Here is a tiny trained network, its code and every weight. The questions are about switching its units off for an input and a target symbol, where a switched-off unit gives its printed mean instead of its output.

import numpy as np


def w(rows, s, z=0):
    codes = np.array(rows[::2]) - 128.0
    scale = np.full(codes.shape[1], s)
    scale[-1] = z or s
    return codes * scale


def norm(h):
    return h / np.sqrt((h * h).mean(-1, keepdims=True) + 1e-5)


def f(y):
    return y / 2 * (1 + np.tanh(0.7978845608 * (y + 0.044715 * y**3)))


def softmax(a):
    e = np.exp(a - a.max(-1, keepdims=True))
    return e / e.sum(-1, keepdims=True)


def log_softmax(a):
    a = a - a.max(-1, keepdims=True)
    return a - np.log(np.exp(a).sum(-1, keepdims=True))


def net(x, mask):
    ids = ['βδζθλμπστφψω'.index(c) for c in x.split()]
    T = len(ids)
    res = E[ids] + P[:T]
    u = 0
    for l in range(2):
        q, k, v = (norm(res) @ M[l].T for M in (Q, K, V))
        z = softmax(np.where(np.tri(T) > 0, q @ k.T / 2**0.5, -1e9)) @ v
        res = res + np.where(mask[u], z, O[l][:, -1]) @ O[l][:, :-1]
        u += 1
        y = f(norm(res) @ A[l][:, :-1].T + A[l][:, -1])
        res = res + np.where(mask[u : u + 8], y, B[l][:, -1]) @ B[l][:, :-1]
        u += 8
    return log_softmax(norm(res)[-1] @ U[:, :-1].T + U[:, -1])


Q, K, V, O, A, B = {}, {}, {}, {}, {}, {}
E = w([
[49,149,111,123,196,181,130,186,164,166,222],'β',
[94,90,86,226,182,164,129,172,171,151,121],'δ',
[75,52,168,241,195,50,57,83,32,147,185],'ζ',
[173,132,123,124,102,190,207,136,25,115,100],'θ',
[85,124,160,218,199,162,170,200,163,119,149],'λ',
[63,41,88,92,97,115,39,179,68,146,140],'μ',
[58,10,173,122,95,182,47,180,107,132,180],'π',
[60,24,137,146,89,186,72,217,141,113,236],'σ',
[39,63,224,36,155,78,113,90,207,88,102],'τ',
[151,155,193,218,158,127,111,181,216,21,98],'φ',
[148,120,160,53,130,144,182,129,87,228,195],'ψ',
[122,6,126,86,163,134,198,84,124,97,116],'ω',
],0.015)
P = w([
[136,110,88,122,132,254,32,210,194,66,191],'0',
[105,121,77,112,134,183,94,173,152,85,224],'1',
[116,114,110,137,144,169,110,163,157,117,197],'2',
[109,153,83,101,143,171,111,176,144,124,175],'3',
[121,127,95,122,156,153,112,180,148,138,130],'4',
[131,126,91,89,162,142,105,188,126,149,121],'5',
[145,131,98,116,181,126,148,191,131,164,106],'6',
[133,136,94,109,181,129,132,145,116,166,90],'7',
[132,134,109,112,187,109,155,142,106,186,72],'8',
[128,126,101,116,176,126,130,113,108,181,76],'9',
],0.0081)
Q[0] = w([
[254,247,165,88,23,79,135,45,160,37,108],'0.h0',
[151,186,182,147,108,38,101,33,126,69,136],'0.h0',
],0.0075)
K[0] = w([
[69,114,33,210,69,212,90,227,176,98,226],'0.h0',
[103,100,95,247,137,100,1,148,169,102,227],'0.h0',
],0.0075)
V[0] = w([
[230,107,35,163,74,149,222,138,33,32,162],'0.h0',
[83,253,172,197,54,91,33,254,110,191,167],'0.h0',
],0.0042)
O[0] = w([
[84,131,98,133,116,218,192,117,82,62,79,94],'0.h0',
[85,200,254,152,62,125,191,134,150,183,85,2],'0.h0',
],0.0095,0.0039)
A[0] = w([
[38,27,125,19,125,76,113,98,199,109,85,249],'0.n0',
[166,169,129,194,61,170,116,143,20,114,115,207],'0.n1',
[235,180,54,96,43,158,204,90,58,140,106,43],'0.n2',
[161,92,92,89,73,97,106,167,94,158,110,31],'0.n3',
[141,255,76,145,168,164,132,111,46,163,63,73],'0.n4',
[173,151,178,116,92,204,165,139,94,181,135,181],'0.n5',
[106,119,131,158,56,135,46,126,64,106,109,102],'0.n6',
[193,69,54,168,191,169,205,144,171,170,140,163],'0.n7',
],0.0074,0.0013)
B[0] = w([
[123,134,127,91,112,115,168,169,119,35,89,241],'0.n0',
[136,85,150,144,160,88,169,211,210,210,226,141],'0.n1',
[204,129,183,104,86,59,122,114,174,133,177,158],'0.n2',
[172,171,134,134,141,186,132,85,173,177,173,150],'0.n3',
[156,80,119,120,86,116,166,158,231,182,88,140],'0.n4',
[125,121,192,122,86,134,137,53,176,126,167,154],'0.n5',
[140,136,200,124,157,130,179,138,111,255,84,147],'0.n6',
[147,137,120,55,65,160,79,105,87,147,112,254],'0.n7',
],0.0095,0.0062)
Q[1] = w([
[135,128,112,165,157,34,84,131,131,2,157],'1.h0',
[123,69,82,116,120,196,104,181,71,232,113],'1.h0',
],0.0084)
K[1] = w([
[2,123,98,229,154,177,68,184,83,74,110],'1.h0',
[197,13,75,73,117,45,119,74,156,194,122],'1.h0',
],0.0081)
V[1] = w([
[254,181,157,56,76,128,115,24,116,147,198],'1.h0',
[121,169,194,53,113,165,67,33,17,58,155],'1.h0',
],0.0053)
O[1] = w([
[105,5,239,117,113,154,255,112,178,211,208,252],'1.h0',
[243,47,181,74,2,175,93,125,150,103,225,107],'1.h0',
],0.0075,0.0023)
A[1] = w([
[179,84,149,94,170,63,13,110,122,125,177,149],'1.n0',
[86,210,183,130,110,89,90,147,236,164,107,110],'1.n1',
[128,187,157,166,153,125,166,203,144,86,101,38],'1.n2',
[200,255,98,166,166,120,133,80,162,43,113,86],'1.n3',
[54,102,205,122,56,137,55,62,108,109,72,3],'1.n4',
[118,116,108,124,91,115,61,149,101,116,76,156],'1.n5',
[76,85,98,164,140,167,101,188,181,174,193,195],'1.n6',
[230,48,171,84,94,183,146,130,86,127,106,204],'1.n7',
],0.0081,0.0042)
B[1] = w([
[141,149,132,169,190,37,130,114,69,148,84,226],'1.n0',
[131,106,75,114,118,182,155,114,138,63,215,172],'1.n1',
[207,86,220,188,113,156,139,164,80,113,171,163],'1.n2',
[164,78,178,206,144,184,162,164,191,180,152,176],'1.n3',
[208,255,179,78,190,187,105,45,48,110,135,119],'1.n4',
[118,169,117,151,55,100,144,98,187,111,202,183],'1.n5',
[152,106,150,127,131,58,173,32,97,145,46,254],'1.n6',
[194,220,85,90,102,164,121,107,148,118,214,239],'1.n7',
],0.0079,0.0083)
U = w([
[169,254,197,89,134,154,91,62,57,99,148,90],'β',
[111,210,30,166,48,131,99,62,197,159,114,142],'δ',
[167,98,128,166,219,33,61,119,80,252,165,144],'ζ',
[213,79,165,62,88,115,184,87,179,185,202,175],'θ',
[77,47,78,128,189,187,204,124,86,148,67,118],'λ',
[153,130,101,132,129,112,142,101,138,122,136,3],'μ',
[75,73,142,177,18,75,132,44,140,82,130,60],'π',
[68,204,79,121,223,130,161,27,186,113,234,29],'σ',
[108,116,166,27,193,63,138,169,184,18,139,99],'τ',
[212,130,140,229,191,186,117,172,140,106,176,172],'φ',
[104,194,115,75,96,149,98,231,81,194,127,147],'ψ',
[216,131,4,74,165,196,97,142,32,80,190,105],'ω',
],0.0073,0.0037)

Each question gives the input, a string of symbols that net reads in full, and the target symbol t.
The units are the heads (2 rows each of Q, K, V and O) and the neurons (one row each of A and B). Each row of codes is followed by its name. A weight is (code - 128) times the scale printed after its matrix; where a second scale follows, it is the last column's (O, A, B and U).
mask holds one flag per unit, layer by layer, with each layer's heads first. A switched-off unit (its flag False) gives its mean, the last column of its rows in O or B, instead of its output. The means were averaged over made-up inputs and are rounded, as every weight is.
A unit's drop is (log p(t) with every unit on - log p(t) with that unit switched off) / (log p(t) with every unit on - log p(t) with every unit switched off).
The circuit of an input: a set's keep is (log p(t) with only the set's units on - log p(t) with every unit switched off) / (log p(t) with every unit on - log p(t) with every unit switched off). Starting from the 12 units with the biggest drops (on a tie, the unit counted first), units are removed one at a time, each time the one whose removal leaves the highest keep (on an exact tie, the one counted first), for as long as the keep stays at least 0.8.
circuit, biggest first: the units of the circuit, biggest drop first
most important unit: the unit with the biggest drop
k most important neurons: the k neurons with the biggest drops, biggest first
k most important neurons of layer l: the k neurons of layer l with the biggest drops, biggest first
drop when u is switched off: that unit's drop, to one decimal
input ζ θ σ τ τ ψ θ φ μ, target λ: most important unit : 0.n2
input τ ψ ζ λ, target θ: circuit, biggest first : (1.h0 0.n7)
input λ σ θ μ σ, target λ: 2 most important neurons : (0.n1 0.n4)
input τ ω ω τ ψ ζ δ, target θ: circuit, biggest first : (1.h0 0.n7)
input σ ω θ μ λ θ τ β β σ, target ζ: circuit, biggest first : (0.h0 1.n0)
input ζ β μ, target ψ: 3 most important neurons of layer 0 : (0.n6 0.n0 0.n7)
input τ φ τ φ δ ψ ω ψ μ, target θ: circuit, biggest first : (1.h0 0.n3)
input θ ζ φ φ μ σ δ μ δ, target λ: 2 most important neurons : (0.n1 0.n2)
input λ θ λ δ μ, target λ: 2 most important neurons : (0.n1 0.n4)
input θ φ β, target λ: circuit, biggest first : (0.h0 1.n7)
input σ τ ψ σ θ π, target λ: 2 most important neurons : (0.n2 0.n4)
input φ μ δ, target δ: circuit, biggest first : (0.n7 1.h0 0.h0)
input β φ λ σ τ θ θ λ, target λ: 2 most important neurons : (0.n1 0.n4)
input δ ζ δ λ ω δ δ δ λ, target ω: most important neuron of layer 0 : (0.n7)
input σ σ λ φ δ, target δ: 2 most important neurons of layer 0 : (0.n7 0.n0)
input λ θ φ μ ω θ σ, target λ: 3 most important neurons of layer 0 : (0.n1 0.n2 0.n4)
input λ δ λ π, target β: 2 most important neurons : (1.n4 0.n7)
input φ σ π ζ ω λ τ θ δ, target λ: 3 most important neurons of layer 0 : (0.n1 0.n4 0.n2)
input λ φ λ φ τ δ σ π σ, target ζ: drop when 0.h0 is switched off : 1.1
input φ τ λ, target ζ: drop when 0.h0 is switched off : 0.8
input τ β φ τ φ μ, target ζ: drop when 0.h0 is switched off : 1.6
input τ ψ σ β, target θ: most important neuron : (0.n0)
